(in the rows, 128 means zero)
Each row has a class, written as a number after it; each block has new classes, again numbered from 0 up.
[ 71 119 106 119 157 108 109 117 107 107 114 142 117 116 162 124 168  94
 145 142 130 147  97 169 165 138 153 196 117  81 109 182 102] => 5
[129 147 124 104 124 132 119 121 148 121 103 166 131 120 136 126 141 143
 139 110 105  87 149 108 130 165 113 136 135 162  85 107 105] => 2
[ 94 128 100 169 163 116 130 168 114 103 122 150  98 128 149 129 137 104
 144 146 131 145 109 155 168 128 151 149 107  97 102 154 123] => 9
[115 153  97 124 147 126 126 148 159  37 125 193 103 123 162  52  87 158
 205 137  53 130 106 143 178 202 150 108  80 140 146 112  65] => 11
[130 102 115 151 141 147 121 118 109 134 152 103 129 120 131 120 155 112
 137 153 168 166 143 147 126  99 140 140  93  94 140 128 129] => 11
[230 117 152 140 141 183 170  74 147  67 139 136 144 164 166 186  86 109
  52 155 118 142 131  61  83 211 144 134 113 160 151 105 147] => 10
[102 118 122 134 129 124 121 142 131 139 156 121 108 100 114 129 110 148
 158 135 135 130 147 131 115 139 137 127 123 121 122 155 125] => 12
[129  98 120 158  98 163 100 123 133 165 136 128 104 132 145 154 141 101
 157 156 144 121 142 121 127 133 130 106 150 110 142 164 147] => 1
[100 124 120 125 137 101 144 130 130 118 115 114 105 143 118 120 154  97
 107 115 128 129 140 154 140 140 156 119  95  95 135 142 144] => 6
[155 118  89 148 126 152 108 142 176 135 154 129 118 124 150 129 138 129
 155 127 126 147 179 122 155 160 139 103 146 100 123 118 138] => 0
[ 90 111 136 147  65 163 144 142 119 125 155 203 119  78 171 103  87 110
  85  96 113 117 131  95 178  63 158  97 149 117 163 171 127] => 2
[113 150  98 120 138 116 123 143 141  65 108 135 106 122 147 118 141 142
 123 132 123 136 109 154 138 155 158 126  93  99 136 109 134] => 8
[113 140 125 142 137 127 137 108 155 124 117 159 133 142 141 112 154  92
 115 115 147 145 163 143 135 158 145 149 112 133  93 156 124] => 3
[162 123 134 123  92  89 153 128 144 135 172  99 135 185 112 123 108 105
 150  91 139 140 100  93  86  44 128  74  97 159 147 120 136] => 9
[118 120  91 159 117 133 101 132 142 149 124 125 137 120 130 133 125 128
 151 120 144 138 133 127 128 103 125 143 129  87  95 154 131] => 8
[134 132 107 148 144 177 110 133 119 183 152 141 160 135 139 151 166  93
 108 135 185 180 150 119 149  92 131 155 147 141 102 151 111] => 1
[108 122 128 100 126 127 134 133 118 116 131 102 115 121 131 110 154 125
 138 143 126 127 125 140 143 149 146 123 112 120 146 102 137] => 11
[110 141 128 127 130 152 103 166 100 115 112 164  69 136 152 152 177 115
 142 161 118  96 118 129 157 162 114 126 127 138  89 141 110] => 9
[ 64 134 115 110 118 122 123 160 107 144 107 131 114 136 130 134 158  52
  98  95 146 140 126 163 149 122 176 119 121  67 113 156 159] => 6
[140 118 117 149 117 135  93 122 113 128 121 175 143 120 146 125 100 142
 138 153 116 127 139 153 102 114 103 106 138 123 141 146 129] => 0
[148 106 109 150 119 117 111 145 155 141 160 128 151 123 153 100  66 121
 180 124 109 145 144 139 124  73 137 123 127 102 150 164 106] => 3
[115 133 161 145 153 146 121 114 132  86 101 117  94 163 159 138 107 146
  99 167 121 100 100 131 145 185 121 111 122 121 119 151  96] => 10
[115 124 108 172 148 131 118 121 124 101 110 153 102 149 142 147 136 104
 137 151 101 135  98 146 146 142 146 144 114  87 140 200 124] => 1
[118 138 130 168  93 153 108 160 165 132  95 152 154 167 152 109  73 161
 113  94 148 112  75 100 117   4  90 108 155 161 129  97 126] => 1
[ 91  81 128 125 134 116 126 104 115 146 125 121 119  79 118 137 132 141
  68 149 151 103 174  99 188 142 111 135 134 118 102 129 145] => 4
[ 83 127 126 152 152  83 144 127 119 139 116 120 142 119 131 105  92 108
 139 114 131 122 115 107 162 146 157 130 119 128 101 149 130] => 5
[148 127 143 135 117 120 104 118 135 134 112 116 128 134 155 150 136 132
 126 176 132  78 169 121 143 190  99 119 138 147  94 164 121] => 8
[132 112 146 145 122 118 120 114 129 117 128 128 113 164 141 136 102  82
 139 131 114 126 125 148 102 142 148  98 111  78 134 181 137] => 3
[124 152  71 104 156 187  67 164 136  83 126 136  78 115 161 168 156 144
 199 170 136 154 163 122 118 215 164 140 147 103  82 144 149] => 3
[171 150 129 146 125 154 115 131 163 100 139 165 140 145 152 117 129 123
 162 120 143 174 163 124 126 138 127 134 122 124 110 123 113] => 11
[126 175 137 128 120 193 116 177 121  74 110 206 109 143 172 153 105 113
 142 146 112 105 125  80 133 209 102 131 201 161  58 142 164] => 0
[137 103 149 166 130 119 129 111 120 121 123 104 136 132 170 134 106  71
 121 147 129 131 143  95 186 105 139 108 134  60 126 161 134] => 10
[128 125 150 139 129 127 113 150 123 115 133 127 111 135 143 139 117 117
 123 126 113 118 101 157 131 133 130 125 119 103 136 147 102] => 12
[135  99 119 141 132 107 119  89 139  91 122  99 104 135 151 143 162  78
 139 150 135 146 126 166 146 157 156 141 108  55 154 155 139] => 10
[107 130 131 137 125 154 125 133 123 122 121 170 125 111 160 113 113 144
 123 122 107 117 116 134 147 120 138 123 136 128 130 130  99] => 2
[120 118 128 152 124 115 110 125 127 131 120 134 113 132 129 134 126 114
 152 146 134 118 124 134 126 123 121 128 131 114 143 160 135] => 1
[158 103 116 162 131 129 129 102 135 166 140 118 151 133 126 149 144  95
 132 138 148 153 155 110 113  76 125 156 124 103 140 154 142] => 1
[157  84 175  62 115  72 180  49 134 114 151 104 131  97 121  96 141  76
 150 131 127 149 188 117 103 225 160 127  90  74 194  41 172] => 11
[120 147 127 119 145 127 175 104 148 149 153 122 115 120  86  86 185 105
 177 114 148 160 171 117 138 151 126 148 116 146 102  95 119] => 10
[137 139 125 150 150 121 137 112 138  88  99 149 102 130 150 128 173  96
 105 114 104 147 115 157 153 133 159 158  72  77 136 135 123] => 4
[112 132 151 134 124 113 118 114 153 132 115 117 141 138 149 119  88 115
 110 117 163 102 152  96 139 146 138 114 128 132  91 166 123] => 7
[ 99 126 115  95 126  99 149  95 119 142 130 112 135 116 127 115 171 121
 123 107 125 144  91 133 114  98 160 182 104 137 154 141 124] => 5
[134 112  90 139 121 143 103 126 127 132 139 116 125 111 124 147 151 117
 137 142 155 144 162 126 118 132 149 137 105 107 119 151 151] => 11
[111  81 124 137 108 117 105 130 101 154 142 114 130 107 112 125 108  96
 145 146 143 103 130 146 144 161 114 129 135 114 122 141 135] => 11
[157 125 137 149 112 126 140  88 145 120 128 144 143 139 128 138 153 146
  86 102 136 127 124 128 112  87 113 157 127 153 137 137 116] => 2
[134 117 145 148 137 155 125 141 141 123 100 120  98 164 161 156 131  91
 102 152 110  78 121 112 129 141 130 115 111  93 127 138 131] => 1
[ 81 141  71 119 154 153 104 161 153  97 123 171  98  94 138 104 111 159
 117 124 110 120 147 132 192 181 169 107 108 127 101 145  89] => 7
[165 134  86 148 114 109 127 134 158 126 136 150 151 126 117 108 112 113
 171 100 111 150 130 152 109 118 136 125 101 116 134 111 124] => 8
[123 128 149 147 121  98 140 103 112 121 121 168 124 154 143 115 150  94
 140 123 130 150 123 124 139  88 120 116 103 116 121 143 116] => 9
[180  87 152 135 185  55 229 111 110  52 174  62 131 168 120 135  66  93
 150 173  54 133 105 107 134 190 167 106 115 119 181 146 174] => 5
[ 65 118  93 133 162 115 107 139 109  90 115 143  93  84 131 126 129  94
  78 145 154 115 100 181 190 228 163 169  96 107 118 149 101] => 10
[ 89 127  79 174 116 132 102 165 147 118 139 167 126 111 148  95  86 104
 154 107 149 147 114 156 165 119 149 120 112  89 102 159 107] => 8
[102 103 149 117 113 120 131  99 106 118 107 127 120 118 164 137 138 109
 115 135 106 105  94 156 134 142 151 137 137  89 161 139 133] => 2
[113 128  60 130 132 150  75 171 141 106 167 179  99 104 132 104 115 138
 227 146 121 153 169 144 141 135 116  97 140  97  98 150 115] => 0
[ 67 130  52  65 116 183 103 194 142 125 138 178  83  67 117 137 119 180
 103 126  97 105 130 148 146 183 162 120 132 166 114 108 126] => 4
[217 114 166 167 101 141 156  93 154 199 147  92 153 148 115 135 185 109
 155 125 132 162 230 103  81  39 118 105 112  84 147 120 161] => 11
[149 150 112 166 114 130 111 118 152 100 119 155 116 150 145 129 151 133
 150 126 145 150 154 122 137 145 125 133 129 159 118 180 129] => 6
[121 105 121 160 123 137 114 106 122 153 132 124 136 112 140 145 142 118
 121 125 160 126 151 115 128  85 128 152 135 101 104 166 131] => 2
[178 116 148 179 123 154 141 116 128  84 134 133 137 160 159 136 129 109
  96 145 145 161 135 128 125  94 134 115 105 108 154 132 147] => 11
[146 112 128 110 126 128 130 109 135  88 127  96  88 154 129 196 167  79
  60 147 117 107 143 120 144 187 156 116 115  82 127 176 154] => 10
[115 132 109 162 134 127 164 169 143 107 135 171 127 130 115  92  77 119
  85  86  86 130  90 158 160 123 145 111  98 100 140 109 103] => 8
[120 130 112 158 126 121 107 140 124 118 126 152 116 130 160 133 113 120
 120 121 146 134  89 121 130 101 143 149  92 129 127 151 102] => 9
[112 123 122 128 124 114 158 114 140  72 102 142 109 138 137 138 107 115
  86 110  92 124  87 125 131 155 169 122 101 111 144 133 169] => 4
[136 153 135 169 112 137 143 155 134 123 148 157 117 153 115 130 112  82
 161 114 153 147 135  96 109  87 131 109 138 136 115 173 163] => 1
[130 127 128 140 120 137 121 130 158 124 158 135 115 128 133 129 129 143
 138 118 136 146 150 123 136 135 134 114 125 132 119 150 107] => 12
[129 125 110 121 163 109 108 129 129 109 121 126 123 120 117 147 132  71
 100 124 181 110 135 103 132 188 130 165  92 122  93  95 133] => 1
[237 135 120 191 112 153 123 131 127 148 137  81 129 147 132 160 158 113
 155 119 145 160 139 105  54  40 132 146 100 122 175 130 167] => 6
[155 105 105 143 119 114 111  78 148 108 143 101 105 153 112 147 183 100
 109 118 143 150 110 160 125 105 132 147  85  89 156 167 105] => 10
[124 114 113 135 147 118 129 122 116 134 139 130 120 113 124 138 143 118
 104 128 135 141 149 123 141 129 156 125 103 113 127 143 127] => 5
[ 94 115 110 144 124 179 164 135  96  77 144 174 102 150 128 162  85  44
 116 156 125  91 106  18 171 252 144  90 160 188  69 168 193] => 1
[109 140 130 147 146 116 155 109 145  80  88 149  92 147 139 108 147 114
 128 114  89 132  88 165 132 161 163 128  71 101 141 122 133] => 4
[133 117 106 134  91 123 122 107 161 147 148 122 106 156 141 151 175 129
 116 121 136 126 153  84 139  87 140 101 102 146 120 183 122] => 9
[ 88 145  98 112 130 103 153 152 130 133 146 108  89 110  75 131 192 122
 128 110 127 130 136 173 100 124 172 132  81 134 134 153 151] => 12
[108 116 140 143 103 151 113 138 144 168 132 142 124 120 151 123 130 127
 144 122 137  96 167 115 155 103 111 108 163 120  88 149 112] => 2
[127 145 126 145 133 130 124 112 150 125 118 141 113 157 138 124 156  90
 153 121 124 138 154 140 116 163 155 120 102 116 103 172 128] => 3
[105 129 105 116  86 115 131 133 140 115 130 155 125 120 117 132  93 131
  97 124 133 104 132 140  88 153 148  98 107 152 134 159 156] => 8
[141  99 108 204 126 159  95 119 143 143 124 150 112 134 157 156 152  98
 164 160 149 163 178 129 133  63 128 126 133  43 127 193 150] => 1
[146 122 130 153 122 124 104 130 121 138 140 126 139 119 153 121 112 128
 145 146 132 133 141 123 158 110 113 114 131  98 125 152 101] => 8

Next block: new classes, numbered from 0 again.
[122 122 130 160 140 117 148  87 103 131 130 102 136 140  79 177 129 162
 125 141 107 134 119 180 140 158 123 204  92 149 121 107 126] => 8
[108 147  60 159 125 144 134  71 123 174 119 125 154  90  97 215 112 148
  85 111  20 129 178 167 150 138 138 176  94 128 124  97 117] => 8
[ 40 111  37 157  87  88  88 101 122 117  59 133 107 114 123  65 108 209
  87 115  63 187 178 144 180 118 125 150 117 190 129  99  85] => 7
[154 110 101 120  96 142 146 158 126 109 101 155 175 190  96  76 105 124
 153 157 124 121 138 143 147 130 130 169  95 145 176 120  80] => 6
[ 28 128  48 173 118 121  96  83 139 107  69 141  76 116 132  65  92 188
  89  94  93 151 178 112 188  85 125 155 130 174 117  81  88] => 2
[180 100 107 111  96 136 153 168 128 127  88 171 179 192  93  61 111 109
 155 118 124 101 152 141 124 142 135 150  90 155 181 113 103] => 11
[156 105 109 113 106 150 170 158 154 105  96 177 189 181  92  77  97 108
 171 147 148 124 126 147 132 128 135 141 111 149 180 125  98] => 8
[148 106 132 135 112 106 113 105  95 152 119 123 149 137  86 163 145 159
 110 144  76 133 162 177 179 176 114 204  68 169 131 110 124] => 7
[112 117 136 155 151 125 145  81 119 121 138 104 109 135  88 165 132 154
 120 133 118 121 112 169 162 128 118 212 104 150 123 107 111] => 1
[ 53 124  43 177 116 111 105 114 136 108  69 137  86 106 134  84 112 188
  98 111  85 164 172 132 185  72 128 157 134 164 118  95  87] => 9
[176 115 106 119  96 152 150 167 124 110  96 152 175 178  91 103 124 107
 156 156 129 114 127 157 140 113 143 150 105 144 171 126  98] => 9
[ 82 128  27 171 113 148 130  66 133 181 135 112 158  83  80 215 117 133
  70  95  22  95 173 204 159 138 130 180  83 119 133  70 104] => 3
[ 98 124  43 149 127 151 142  63 144 185 120 119 169  96  79 209 112 119
  66 101  19 102 190 187 159 152 135 156  90 126 138  84 123] => 5
[153 109 102 118 108 159 148 143 137 108  87 159 174 177  81  90 100 110
 165 154 132 105 131 155 156 130 145 142 106 153 158 117  88] => 5
[118 148  51 148 111 163 119  94 130 167 112 128 151  82  88 215 140 137
  94 117  14 122 176 185 176 124 137 164  90 122 134  99 108] => 9
[100 133  39 142 104 145 133  89 138 177 113 129 169  96  92 211 120 123
  58 107   7 117 190 182 158 144 121 166 101 111 146  91 107] => 6
[158 114  92 113 110 157 135 157 138 106  95 153 162 168  96  99 117  99
 163 160 143 123 131 127 158 120 139 172  98 151 157 124  76] => 10
[109 141  59 146 113 136 118  84 124 174 113 113 155  98 100 212 126 144
  73 107   4 121 193 153 163 140 123 179 106 116 131 101 115] => 6
[185  90  91 177 129 135  94 154  88 180 120 157 174 104 163  82 113 160
  65 208  64 118 141 178 189 102 153 176  65 157 115 107  79] => 1
[122 139  42 146 107 147 134  80 133 186 109 131 159  92  89 203 123 126
  72  88   5  99 193 181 146 150 130 169  84 124 140  79 111] => 11
[180 119  97 126  97 154 144 173 133 105  97 156 173 181  86  89 124 114
 164 167 133 116 130 151 150 111 146 158  98 150 173 125  89] => 9
[157 112 133 145 132 114 136 112  97 146 125  97 133 153  88 172 157 158
 110 138  83 129 146 165 168 150 118 198  86 152 126 119 137] => 9
[135 124 122 155 127 101 122  90  90 138 128  79 130 153  91 179 150 178
 107 135  70 135 151 162 171 158 115 217  87 149 117 118 117] => 6
[156 118 105 119  96 167 131 155 120 109  91 169 171 184  91  72 108 103
 152 149 149 100 126 152 145 129 140 152 100 151 169 111  93] => 2
[164 105  77 185 139 139  66 147 100 181 126 146 153 100 159  69 124 174
  87 193  53 120 142 174 191 103 159 188  61 166 114 107  69] => 1
[ 92 122  33 141 126 146 135  93 145 182 121 126 153  98  84 205 132 116
  69 101  31 123 179 158 145 154 128 175  83 124 141  92 116] => 10
[185  93  96 167 111 134  69 163  27 190 113 146 155  97 154  80 132 164
  79 225  79 115 137 186 170 119 155 181  52 172 109 110  76] => 0
[164 108 113 108 104 155 154 182 153 106  98 175 168 185  97  74 123  97
 169 139 151 112 130 142 138 112 133 136 114 144 182 126 102] => 9
[157  92  83 183 126 144  85 130  61 192 111 135 170 112 147  83 106 168
  87 219  53 105 132 201 182 133 160 171  48 157  97  94  70] => 5
[109 144  57 158 125 149 131  81 150 168 120 136 163  78  91 211 122 140
  98 113  30 123 174 172 158 133 135 165 100 124 131 102 115] => 8
[ 89 139  32 152 111 154 130  68 140 188 122 117 173  77  90 210 123 127
  66 118   4 117 188 196 170 132 140 174  86 135 138  83  92] => 4
[153 102 130 151 138 116 141 105 125 144 125 122 145 147  94 157 143 162
  96 144  83 124 146 164 173 151 117 208  91 150 130 115 135] => 1
[ 26 116   8 170 110 101  96 106 147 112  69 120  82 126 122  66 125 198
  99 120  89 179 161 126 165 105 131 167 116 175 118 102  72] => 10
[176 102  81 192 124 126  87 167  58 184 111 154 175 109 152  80 109 177
  93 209  65 128 134 184 157 126 162 184  56 157 106 104  78] => 8
[150 109  89 128 101 154 140 166 109 118 104 167 174 175  98  82  87 108
 151 133 141 100 135 159 138 127 133 167 101 141 164  99  93] => 3
[169  92  95 162 102 125  76 151  46 192 118 148 169 109 152  84 113 159
  77 220  61 124 138 191 173 136 147 171  41 174 114 102  63] => 7
[147 116 140 140 125 122 135 110  96 149 118 112 163 150 100 157 141 156
 108 145  75 130 145 171 155 170 124 195  88 154 124 110 134] => 4
[ 65 120  20 164  88  91 100 105 133 119  52 129  96 134 124  43 115 211
  93 109  60 162 184 132 159 106 130 146 116 181 126  97  82] => 11
[ 98 141  57 139 110 165 112  75 126 173 107 134 145 107  85 182 119 132
  74  97  24 111 188 169 166 147 132 161  86 136 139  81 117] => 2
[101 125  57 137 128 146 123  95 137 174 107 128 146  90  95 210 134 121
  82  98  31 127 183 143 165 142 130 177  94 127 126  98 115] => 10
[146 129 141 154 133 115 134 102  90 134 128 105 118 141  90 158 145 154
 142 120 111 102 120 166 132 158 116 202  90 140 117 108 126] => 11
[150 121 126 153 133 118 142 100 111 136 117 124 147 146  84 168 125 172
 116 140  73 141 155 156 157 164 121 201  85 151 125 109 138] => 8
[101 144  58 144 105 142 121  79 130 162 113 115 159  89  96 216 129 138
  85  98  13 126 182 174 167 133 129 168 104 113 136  99 105] => 6
[164 106  88 176 126 135  57 147  49 186 119 127 142  92 154  81 136 175
  93 183  57 123 144 169 169 123 166 187  56 174 112 108  82] => 0
[173  95  97 172 113 123  73 181  47 192 107 150 168 114 169  78 118 167
  74 205  50 117 139 175 158 133 140 174  73 135 105 108  81] => 6
[180  98  89 186 121 133  92 159  79 182 115 158 183 117 150  74 109 173
  92 228  65 121 131 182 155 126 157 171  54 160 113 108  80] => 8
[102 120  31 146 120 152 143  81 182 178 117 139 171  88  87 207 130 118
  48 105  13 113 179 192 168 131 131 158 108 128 154  95 112] => 1
[ 98 137  34 158 116 137 130  76 138 178 132 108 162  91  89 216 122 129
  57 104   5 114 187 174 153 137 127 173  92 116 144  91 106] => 6
[ 95 137  25 172 119 146 147  71 142 180 120 128 168  86  79 219 112 142
  73 118  16 122 178 194 154 141 139 184  84 128 138  83 102] => 8
[ 90 131  29 157 117 148 138  58 134 174 114 109 160  94  68 214 118 132
  66 109  15 110 179 205 159 150 138 158  88 130 132  81 114] => 5
[166 111  87 178 132 137  58 152  64 189 123 122 147 108 161  76 135 177
 107 189  52 126 144 173 179 107 161 184  53 164 109 112  78] => 9
[ 49 127  46 173 118 117 111 126 147 102  73 144  87 104 131  72 108 185
 114 101  89 164 164 119 174  73 128 146 141 153 126 100  91] => 9
[177 104  95 186 121 138  90 142  62 178 111 148 182 104 153  92 101 175
  87 230  58 129 128 191 164 124 158 181  55 157 103 100  78] => 8
[154 109  81 113 109 150 138 168 123 113  93 156 158 174  88  96 112 101
 144 154 132 125 135 128 138 131 136 168  96 152 161 120  85] => 10
[ 24 113  32 183 116 113 109 111 149 109  78 159  87  99 134  62  76 186
 101  86  97 143 179 125 184  80 116 161 137 151 117  69  83] => 3
[122 112 155 141 132 125 136  78  77 129 128  95 107 131  76 181 152 149
 122 144 119 115 114 171 145 151 117 206  96 161 123 111 123] => 0
[118 125 133 165 141 115 132  73  69 144 139  74 133 136  93 184 137 160
 102 149  88 123 124 187 153 151 126 224  84 163 108 102 112] => 4
[172  97  78 184 116 133  66 172  42 186 123 148 161 103 158  68 106 170
  89 193  68 104 135 194 171 122 148 175  55 147  99  91  77] => 3
[179 122  84 121  89 134 130 161 113 117  85 149 161 172  92  76 123 125
 164 139 126 109 142 150 141 122 145 159  94 162 160 121  76] => 11
[166 111  96 116  94 135 144 157 126 113  88 158 158 179  91  63 118 123
 172 128 133 108 139 145 143 123 138 151  90 162 169 119  76] => 11
[ 22 110  51 150 105 100 106 112 135 115  66 165  96 100 135  68  88 173
 102  86  94 168 179 120 174 100 111 142 139 173 134  97  87] => 7
[156 113  87 178 124 129  54 153  52 185 118 129 156 107 166  74 118 182
  93 190  45 129 148 171 174 124 151 193  59 151 106 105  71] => 6
[169 121  97 118  99 155 143 178 127 110  96 160 164 175  95  95 124 104
 163 149 140 114 127 155 140 110 141 152 111 144 169 126  90] => 9
[111 135  41 150 118 151 139  93 148 178 128 123 160  99  85 207 137 118
  70  99  20 113 184 184 144 133 132 157  90 120 155  93 129] => 9
[ 48 117  47 163 104  92  91 102 131 112  70 142 101  95 135  77  93 189
  88 107  76 178 191 119 195  95 121 158 125 183 123  94  84] => 7
[117 147  57 154 121 157 124  84 130 174 121 122 147  87  94 222 134 132
  81 109  16 115 185 177 169 124 134 178  90 123 132  92 118] => 9
[176 112 111 110 100 154 150 169 139 105 100 164 171 191  96  75 121 107
 163 153 141 118 135 151 144 114 136 143  98 152 181 125 100] => 9
[ 34 110  32 185 118  99 106 118 144 111  78 147  95 108 127  63  88 192
  99  71  87 147 182 121 172  90 121 160 135 153 122  77  99] => 3
[138 122  98 130 100 160 133 146 132 105  97 158 157 176  88  82 116 109
 167 137 158  99 119 147 150 114 148 155 103 153 164 112  79] => 2
[ 25 125  25 176  95  97  99 108 127 105  61 122  99 118 129  72 107 217
  96 106  58 180 164 139 169 103 125 157 136 152 123 100  77] => 6
[101 106 141 157 131 122 142  97  95 134 135 116 124 141  88 155 124 148
 131 116 126  99 114 183 134 153 106 195 100 127 119  88 129] => 3
[170 121  91 172 133 153  55 147  62 187 121 134 148 106 162  83 126 167
 105 187  44 121 147 183 177 114 156 189  52 159 112 102  84] => 9
